Here are made-up elements, facts about them, and rows of numbers that follow some of those facts. Name the element behind each unnamed row.

How the elements are related:
τ <1159> <- <1055>
τ <867> <- <1055>
τ <1131> <- <1056>
τ <187> <- <1086>, <409>, <76>
τ <717> <- <1095>
τ <743> <- <1112>, <1280>
τ <1651> <- <1114>
τ <941> <- <1114>, <126>, <745>
τ <24> <- <1114>
τ <2> <- <1121>, <1150>, <1405>
τ <1121> <- <113>, <78>
τ <113> <- <1150>
τ <877> <- <1152>
τ <262> <- <1175>
τ <605> <- <1182>, <499>
τ <1055> <- <1280>
τ <284> <- <1297>, <743>, <867>
τ <792> <- <1331>, <1406>
τ <1471> <- <136>
τ <791> <- <1391>, <1471>, <209>
τ <1205> <- <1406>
τ <1331> <- <1406>, <1601>, <987>
τ <1398> <- <1423>, <287>
τ <1676> <- <1461>
τ <640> <- <1461>, <315>
τ <1484> <- <1489>
τ <1010> <- <1489>
τ <643> <- <1495>
τ <575> <- <1515>, <586>
τ <992> <- <1542>
τ <1035> <- <1546>, <623>, <744>
τ <1182> <- <1555>
τ <742> <- <155>
τ <23> <- <155>
τ <1627> <- <1563>, <742>
τ <559> <- <1593>
τ <1406> <- <1601>
τ <696> <- <161>
τ <93> <- <161>
τ <1563> <- <1627>, <23>
τ <351> <- <1652>, <245>
τ <287> <- <1659>
τ <1152> <- <1662>
τ <556> <- <1662>
τ <315> <- <1676>, <640>, <923>
τ <136> <- <209>
τ <1175> <- <329>
τ <1086> <- <526>
τ <695> <- <526>
τ <608> <- <547>
τ <1662> <- <556>
τ <1229> <- <575>, <586>
τ <917> <- <575>
τ <1515> <- <586>
τ <898> <- <598>
τ <1642> <- <598>
τ <499> <- <605>
τ <1095> <- <640>
τ <252> <- <640>
τ <871> <- <642>
τ <1659> <- <643>
τ <938> <- <659>
τ <932> <- <695>, <76>
τ <526> <- <695>, <76>
τ <161> <- <696>
τ <793> <- <6>
τ <1391> <- <704>
τ <366> <- <744>
τ <1423> <- <762>
τ <461> <- <78>
τ <1405> <- <78>
τ <995> <- <78>
τ <1297> <- <867>
τ <1155> <- <938>
τ <1114> <- <977>
τ <1601> <- <987>
{<1035>, <1045>, <1280>, <252>, <287>} δ grustir
{<1055>, <1542>, <1642>, <315>, <409>, <466>, <499>, <586>, <659>, <671>, <78>, <791>, <878>, <991>} δ nodem
{<1056>, <161>, <366>, <738>, <745>, <877>} δ lotri
{<105>, <1391>, <1627>, <623>} δ dritras
{<1086>, <24>, <556>} δ sekul
{<1095>, <1150>, <1428>, <1459>, <1546>, <187>, <262>, <275>, <351>, <36>, <642>, <743>, <898>, <977>} δ botradren
{<1112>, <1495>, <1662>, <651>, <696>, <912>} δ renes
{<1114>, <1471>, <329>} δ kizil
{<1121>, <284>} δ dastis
{<1131>, <126>, <1555>, <559>, <575>, <598>, <643>, <811>, <871>} δ setrel
{<113>, <1489>, <792>} δ gitul
{<1159>, <1275>, <863>, <941>, <987>, <992>} δ fisum
{<1175>, <1398>, <566>, <808>} δ grasal
{<1205>, <1405>, <1461>, <744>} δ niflo
{<1297>, <1331>, <1423>, <1515>, <1652>, <23>, <793>, <923>, <938>} δ dobu
{<1424>, <1601>, <1674>, <461>, <605>, <640>, <774>, <867>} δ zolosti
{<1484>, <1563>, <1676>} δ rutrutam
{<155>, <2>} δ vosker
{<245>, <762>, <917>} δ ploze
{<1010>, <1275>, <1484>, <1489>, <1593>, <36>, <559>, <808>, <912>} ω <484>
{<1035>, <1546>, <366>, <623>, <744>} ω <595>
{<1045>, <1229>, <1515>, <575>, <586>, <824>, <917>} ω <561>
{<1055>, <1112>, <1159>, <1280>, <1297>, <284>, <743>, <867>} ω <17>
{<1056>, <1131>, <136>, <1391>, <1471>, <209>, <566>, <704>, <791>} ω <1680>
{<105>, <1674>} ω <1550>
{<1086>, <187>, <409>, <526>, <695>, <76>, <932>} ω <140>
{<1095>, <1461>, <1676>, <252>, <315>, <640>, <717>, <923>} ω <1012>
{<1114>, <126>, <1651>, <24>, <745>, <878>, <941>, <977>} ω <1383>
{<1121>, <113>, <1150>, <1405>, <2>, <461>, <78>, <995>} ω <281>
{<1152>, <1662>, <556>, <877>} ω <1393>
{<1155>, <1459>, <651>, <659>, <938>} ω <166>
{<1175>, <1182>, <1555>, <262>, <329>, <499>, <605>, <863>} ω <151>
{<1205>, <1331>, <1406>, <1601>, <792>, <987>} ω <186>
{<1314>, <1642>, <598>, <898>} ω <1138>
{<1398>, <1423>, <1495>, <1659>, <287>, <643>, <762>} ω <44>
{<1424>, <1542>, <992>} ω <882>
{<1428>, <811>} ω <1411>
{<155>, <1563>, <1627>, <23>, <275>, <742>} ω <852>
{<161>, <696>, <93>} ω <1043>
{<1652>, <245>, <351>, <466>} ω <625>
{<547>, <608>, <626>, <671>, <6>, <738>, <793>} ω <1143>
{<642>, <871>} ω <77>
{<774>} ω <1397>
{<991>} ω <879>
Φ (each to the one after it):
<1010> <559> <1484> <912> <36> <1275> <808> <1489> <1593>
<105> <1674>
<1150> <1121> <995> <78> <113> <461> <1405> <2>
<1152> <877> <1662> <556>
<126> <941> <1651> <878> <1114> <24> <745> <977>
<1428> <811>
<1542> <992> <1424>
<1546> <1035> <744> <623> <366>
<1601> <1406> <792> <987> <1331> <1205>
<1642> <598> <1314> <898>
<1652> <351> <245> <466>
<1676> <717> <1461> <1095> <640> <252> <923> <315>
<187> <526> <76> <409> <1086> <932> <695>
<23> <275> <742> <1563> <1627> <155>
<262> <1175> <1555> <329> <1182> <605> <863> <499>
<575> <1045> <917> <1515> <824> <1229> <586>
<642> <871>
<651> <938> <659> <1459> <1155>
<696> <161> <93>
<6> <608> <671> <793> <738> <626> <547>
<704> <1471> <136> <1391> <1131> <566> <791> <1056> <209>
<762> <1398> <1423> <1495> <643> <1659> <287>
<867> <1112> <284> <1297> <1055> <743> <1159> <1280>

Some elements and their rows:
<77>:   4   8 -14   7  25 -30 -16 -40 -10   3  12  -2 -33  -5  19  -9   4 -26 -12   1   5  -4 -14 -11  -3 -30
<1155>:   6  15  -8   5  37   0 -23 -38 -18  -2  -1   5  -9  -7  17   9 -10  12  -1 -11 -22  -3  31   1   2  -3
<1056>:   5 -35  19  10  -4  -9  30 -17 -12 -47 -10 -26  -4  28 -37  25 -14  20 -49 -31 -33 -32  25  31 -40  34
<1546>: -40 -39 -14   3   0  -3  32 -16 -16 -56 -53 -20  16  21  11  23 -17 -47   1  -5  31 -28 -17  14   2  16
<704>:  10  -9  -7  -9  -3   3 -17  -7 -14  -2 -26 -10   3  11   4 -19 -23 -45  11  40  35  13  37  13  20 -24
<598>: -38 -41  44 -17  -1 -41  16 -49 -14 -36 -15   7  20 -18 -33  -2 -37 -27 -46  29   7 -12  13 -11  20  -3
<1424>:  23  -1   3 -22   7 -38  -9 -45 -12  18  11  30  13 -16  -2  -8 -43 -21 -41  35 -10  12  12   0  21 -29
<1010>: -38   5   5 -22  16   3  10  -5 -21  -5 -46   9 -12  -5  18 -29  13 -44 -18  29  15  29  42 -15  23 -30
<1012>:  -6  11 -11  10  32 -37 -28 -49   1  -1   5   3 -33   6  19   2   5 -23  -1  -3  -5  -7  -3 -24  -3 -24
<605>:  32 -21  22   7  27 -34  -5 -60 -18   4  19  34  19 -20 -22   1 -11  16 -33  10 -34   6  49  20  -4 -16
<461>:  22   7  30 -11  23 -28 -10 -58 -20   8  17  29   7 -17 -22   2 -24  22 -48   2 -36 -12  37  -7   9 -20
<642>: -42 -34 -13   5  -1 -16  20 -12 -19 -57 -59 -20  16  -1  20  27 -17 -49   9   6  39 -24 -14  18   5  26
<484>: -19  -3  -5  -3  33 -10  15 -26 -17   8   7 -14 -34  -6  22 -33   9 -27 -39 -20 -12  14   1  -4  17 -35
<625>:   4   8 -10  12  31 -33 -20 -44  -8   6  14  -7 -32   0  21 -11   8 -26 -10  -3   8 -11 -13 -12   1 -26
<659>: -41   7   2  18  39   9  16 -12  -9 -35 -42  -9  -1  50   5  -1  -2 -23  13   0  -7  -6  35  -3 -14 -26
<1331>: -18 -24   5  16  35   5  -3 -55 -24 -18  -2   0   3   4   0   0  -4   6  -3 -17 -21 -11  38   7 -13 -12
<151>:  -5  10  -3  12  32 -35 -23 -46  -2  -3   8   5 -31   5  24   1   7 -24  -7  -3  -6  -6  -8 -26   0 -27

Which element is each row?
No name comes twice in this set of rows, the named rows included.
-45 -35  -6  29   0  -4  23 -25 -18 -59 -61 -15   9  18  12  23  -7 -43   2   7  31 -24  -7   0   1  28 -> <1150>
 19 -38  32 -28  -7 -46 -11 -44 -27  -4   4 -21   2 -22 -19  14 -37  20 -41 -13   6 -28  17   7  11  12 -> <1131>
 24  -6  -9   4   3   4 -21 -21 -23   5  -7 -12  -3   4   2 -16 -18 -19   9  24  33   6  38  18   8 -26 -> <136>
-14  -3  -4  -5  22  -7 -17 -47 -25  -4 -18   5  -2  -9  17  13 -16 -11   1  -8  -2 -11  27  -9   7  -3 -> <793>
-42 -34  -8   1   5   5  30 -12 -28 -56 -52 -22 -14  -6  24  26  11  16 -30 -33  -9 -23   8  16   0  33 -> <36>
 17  -2  10 -18   2 -29  -1 -57  -2  20  15  20  -5 -12 -10 -23 -10 -15 -50  16 -26   9  -4 -12  14 -29 -> <774>
-38  21 -10   3  16  -1  -8   0  -6 -31 -53   9 -15  21  24  20  -5 -49  20  31  26  11  19 -11  18 -11 -> <1642>

The same elements again, as new rows of numbers:
Named rows:
<499>: -36  -1  -5 -15  43 -13   5 -35  -4 -11   0   2  47  15 -39 -15  -2 -21  -6  28  -4   3  19  14   3   9  12  21 -76 -35 -26 -20  11  47   9   1   6 -30 -42 -45   2
<863>:   1 -28 -29 -23  12 -16  12 -34  -3 -42 -27 -21 -13  23 -17   7  -6 -39  -8  32  28 -50  29  11  29  16  -3   3  -5   2 -20  22 -37 -20  16  13 -28  23  14 -17 -30
<351>: -55  39  63  17  50  32 -19  19  -1  54  27  30   9 -48 -15  17 -50  88   2 -40  -5  62 -31 -54 -24  19 -16  12 -10  26  29 -54  54   9 -51  18 -21 -35 -45 -43  23
<1495>:  19  -8 -20  -2 -27 -17   2  -1  -2   7  -8 -13   2  18   9 -10  24 -42  -1   8  -9 -16   4  19   5 -13  12   0   4 -10  -5  11   5   9  -4 -15  20   3  19  18  20
<1121>: -43  61   7  -7 -11  11  12   1  22  83  24   8   4   9  20  -1   2  39 -18 -47 -28  43 -60 -46 -53 -18   0  -2 -14  12  49 -26  72  40 -53  -6  22 -19 -28   4  32
<1601>: -16  16  45   6  -3  34  14  33 -12  27  15  31  12 -18   0  -5  18  15  12   1 -17  19 -18  22 -32   8   0 -26  -6  21  -4 -58 -14  26 -34   2  49 -10 -73  19   1
<36>: -36  27  21   5  69  25 -19 -18  -9  43  29  27  35 -15 -36  -1 -58  78  -9  -6   2  46 -31 -52 -16  22  -7  43 -45  20  26 -53  51  20 -32   9 -39 -24 -36 -61  31
<1138>:  10  -8 -18   9 -17  -9  -6  13  23 -34   0  -3  19  -3  -5   1   9  16   9   5   2   1  16   8   5 -27   7   8   4 -22   0  31  -8  -6  46  14   5  -8  19  20 -30
<526>:  25 -12  23  17 -13   7  -7  27  -6   6  -4  -8  -7  -8  21   7   6  -9  17 -12   0  -4   5  15  10  -2 -13  -3  24   4  -6  -1 -13  -5 -18   4   9   8  15  15   2
<882>:   8 -10 -21  10 -17  -6  -6  14  24 -32   1  -1  16  -4  -7   3   9  19  11   5  -2   1  17   8   3 -22   6   6   5 -22   1  34  -7  -1  47  11   3  -8  25  14 -32
<1112>:  29 -18 -17  -8 -49 -17 -13  27  -3  14  11  -1 -20  -9  28 -24  37 -37  -1   3 -12  -5 -16  16  -3  -8  22 -13   3   0   6 -12  11  -8   0 -20  16 -19   3  40  18
<1398>:  26   7 -16 -12 -43   8  22  -2   0  -7 -25 -35 -67   6  38  27   5 -18  -3 -22  21 -33  -5 -13  18   0  -4 -16  79  30   5  56 -22 -39 -13  -3 -41  54  62  27  -9
<1045>:  33  -2 -17   4 -40  -8   0  12  -2  10 -11 -28 -42   8  36  11  17 -26  -4 -19  -1 -13  -1  -2  14 -21  -2   1  49   6  11  44   5 -25  -9 -14  -5  18  55  37  22
<1010>:  33  -2  21   0  -1  19 -11  32 -11   6  13  -4 -16 -10  34  15   6  -6  11 -18  -3  11 -13   2  -3  -8 -23 -10  27  -1  13  16 -14 -21 -12  -6  17  16  -1  38   2
<409>:  -6  -2  30   7  19   3  -3  10  -7   9   9  20  37  -5 -15 -14   7  -1  13  10 -14  14   4  25 -12   1   4   4 -38  -8 -16 -47   2  42 -14   8  29 -24 -41 -11  12
<105>: -11  40  10  17  -9  20  11  14   8  57   8   7 -28 -19  19  11 -25  62 -13 -33   0  17 -36 -46 -16   0  -2   6  41  45  32 -11  38  -9 -49  -4 -30   5  23   0  36
<1461>: -34  10   4  42  45  15 -11 -20 -18  22   1  33 -30 -36 -39  27 -63  76 -26   3  13   8   2 -58  -2  27 -13  -6  17  71  18 -16  -4 -62 -32   4 -29  17   1 -35  24

Name these rows:
No name comes twice in this set of rows, the named rows included.
 20 -14  12  17 -13  -2  -6  20 -12   8  -4   1 -11  -9  17   5   7  -7   8  -3  -3  -4   9   7   3  -6 -14  -6  18  10   4  -1  -1 -14 -14   3  15   3  14  20   8 -> <1406>
 17 -23 -48 -28  25 -23  -7 -56  -5 -26  -6 -16  26  44 -30 -17  -9 -39 -17  43  13 -25  13  -2  22   9  12  39 -45 -21 -13  15   0   5  34 -14 -33  12  28 -34   3 -> <1593>
-30  37 -14  -8   2   6  12 -34   9  29  -3  -7 -10   3  -9   4 -37  46 -16 -15  15   9 -26 -47   3  12  11  28  12  31  17   0  44  11 -31  -3 -59   7  37 -43  26 -> <1627>
 26   9 -54 -23 -28 -20  34 -46  -2 -26 -38 -36 -54  45  26  -4  -5 -29 -15  11  21 -58  -8 -14  27   8  11  -1  47  15 -12  45 -14 -33  16 -14 -51  47  89 -19  -2 -> <566>
 32  -4  23  19 -11   8   6  30 -15  16   0   5 -24 -13  36  -9   7   4  22  -4 -10  -4 -11   5  -4  -7 -11 -23  29  10   5  -9  -8 -29  -8  -5  31   1  15  20  19 -> <704>
 22   7  -4  10  -6  -9  22   5  16 -43  -5  -3   6   8  19 -25   6  19  22   6  -9  -7  -6   3   1 -19  10 -15  14 -35 -12  25 -11 -14  63   0  22 -13  40  -1 -26 -> <1680>
-28  12  23 -21  43  -5   9 -26  -4 -21   5  -3  33   9 -10 -26  -5 -19   6   1  -8  22  -2  15  -3  18   8   5 -42 -50 -34 -21   6  45  14  -8   3 -21 -38 -46  -5 -> <791>
 32 -29 -29 -26  16  -5   1 -23 -11 -39 -12 -14 -16  28  -2   9   1 -36  -2  33  25 -41   8   9  21  18 -13   8   4   4 -11  23 -42 -29  25  -2 -21  33  15   3 -24 -> <1275>
-64   9  15 -17  59   1 -31 -19   1  36  27  27  20 -43 -36 -19 -59  63 -15  -2   2  45 -40 -47  -9  33  16  27 -54  11  21 -68  70  21 -17   1 -68 -60 -34 -79  22 -> <743>
 21 -11  28  -6  -1  18  12  20  -6 -22 -17 -20 -37 -10  25  30   8 -17  14 -16  17 -24  13  14  13  11 -27 -23  51  13 -12  29 -44 -23  -6  18  -2  33  -3  23 -27 -> <941>
  5   2 -40 -23  -4 -25  30 -56  -7 -28 -18 -10  -2  48  -9 -30   8 -41  -9  44  10 -41   0  13   9  13  29   0 -23 -16 -30   2  -8  13  25 -20 -11  13  28 -35  -7 -> <1056>
 26   3 -29  -3 -48   1  31   4   0   0 -27 -22 -63  10  31  18   4 -12 -10  -8  21 -48   3  -9  16  -5  -7 -11  73  46  11  54 -20 -41 -15   0 -27  44  62  33  -1 -> <1175>
 31   5  -4  -5 -41  -1   1  10   5   1  -8 -34 -40   3  45  12  18 -31   0 -35  -2  -4  -1  -5  16 -20  -7  -3  60 -11   5  55   1 -20   0 -15 -13  25  55  33  12 -> <1035>
-18 -24   2 -22  13 -10 -24   9  -3   8  24  19  22 -17 -18 -38  10 -16   0  18  -8  19 -14  18  -8  16  20  -2 -57 -16  -7 -55  22  24   8 -13   8 -49 -56 -11   3 -> <1055>

The same elements again, as new rows of numbers:
Some elements and their rows:
<671>:  -1  -8  -1  24 -38  34   6 -33 -24 -23   5  17 -24 -27 -11
<1676>:  -4  -9  12  17 -28  15   1 -32 -24   7 -11  72 -20 -21  -3
<1461>:  -5  -8  -2  37 -40  27   1 -35 -25   3   3  44 -29 -30 -14
<882>:  23  -5  -7  16 -24   0  -5 -27 -34  14   3  27  -5 -21 -19
<938>:   6  13  -4 -14 -22  10   6 -29 -26   2   7  34 -13 -15   3
<1152>:   9  15  -3   6 -20  22   9 -15 -30   8   7  61 -10 -18   5
<1423>:   7  12   2 -14 -23  14   5 -36 -26   3   9  27 -11 -20   2
<1471>:   6 -15 -10  26 -33  19  15  -9 -34   9  14  50 -18 -27   6
<284>:  20  -9 -19   6 -35  29   8 -31 -29   9   7  53 -18 -10  23
<17>:  24  -2 -16  17 -24  -2  -5 -30 -33  15   0  31  -6 -23 -23
<1484>:   3   1  18  21 -22  20   6 -34 -30  -3  -5  35  -1 -25  27
<499>:   4 -22   1  24 -57  29  -2 -60 -29 -14  20  -4 -22 -47  -2
<209>:  10 -16 -11   6 -46   1   0 -48 -42  25  28   7 -15 -49  16
<738>:  13  11   8 -14 -26  -4  -1 -45 -36  22   7  49   0 -26  25
<991>:  -1 -15  -2  28 -44  26   7 -39 -26 -22   8  10 -11 -21 -19
<547>:  13   7  -6   9 -38  15  -4 -47 -36  19  22  28 -11 -39  14
<774>:   4  -4   8   4 -33   9   2 -43 -30  -9   3  25  -3 -14  -2

Rows to name:
No name comes twice in this set of rows, the named rows included.
 -1  -9   1  27 -50  24   1 -54 -31 -15  16  -4 -27 -41  -7 -> <586>
 12  11   4  28 -45  24   2 -27 -38   2  24  35 -10 -36   5 -> <1114>
  9  27  -7   8 -27  13   9 -26 -35  10  12  42 -12 -27   0 -> <76>
  4  -9  -5  -8 -33  11  -9 -61 -26  27  15  23 -20 -29   2 -> <923>
  9  14  -2  14 -11  29   9 -14 -28  15   4  40  -3 -16  23 -> <1010>
  6 -16   8  31 -51  33   4 -44 -30 -10  12  22 -14 -43   4 -> <1205>
  9   7 -16  29 -41  26   3 -28 -35  10  19  47 -19 -35   2 -> <329>
 -4   2  -3  24 -32  32   9 -22 -23 -23   2  25 -31 -22 -13 -> <1542>
 -1 -17   8   4 -32  13  -3 -54 -24  15   2  34 -17 -31  -1 -> <640>
  0 -36   4  30 -56  35  -6 -64 -23   3  14   9 -21 -45  -6 -> <315>

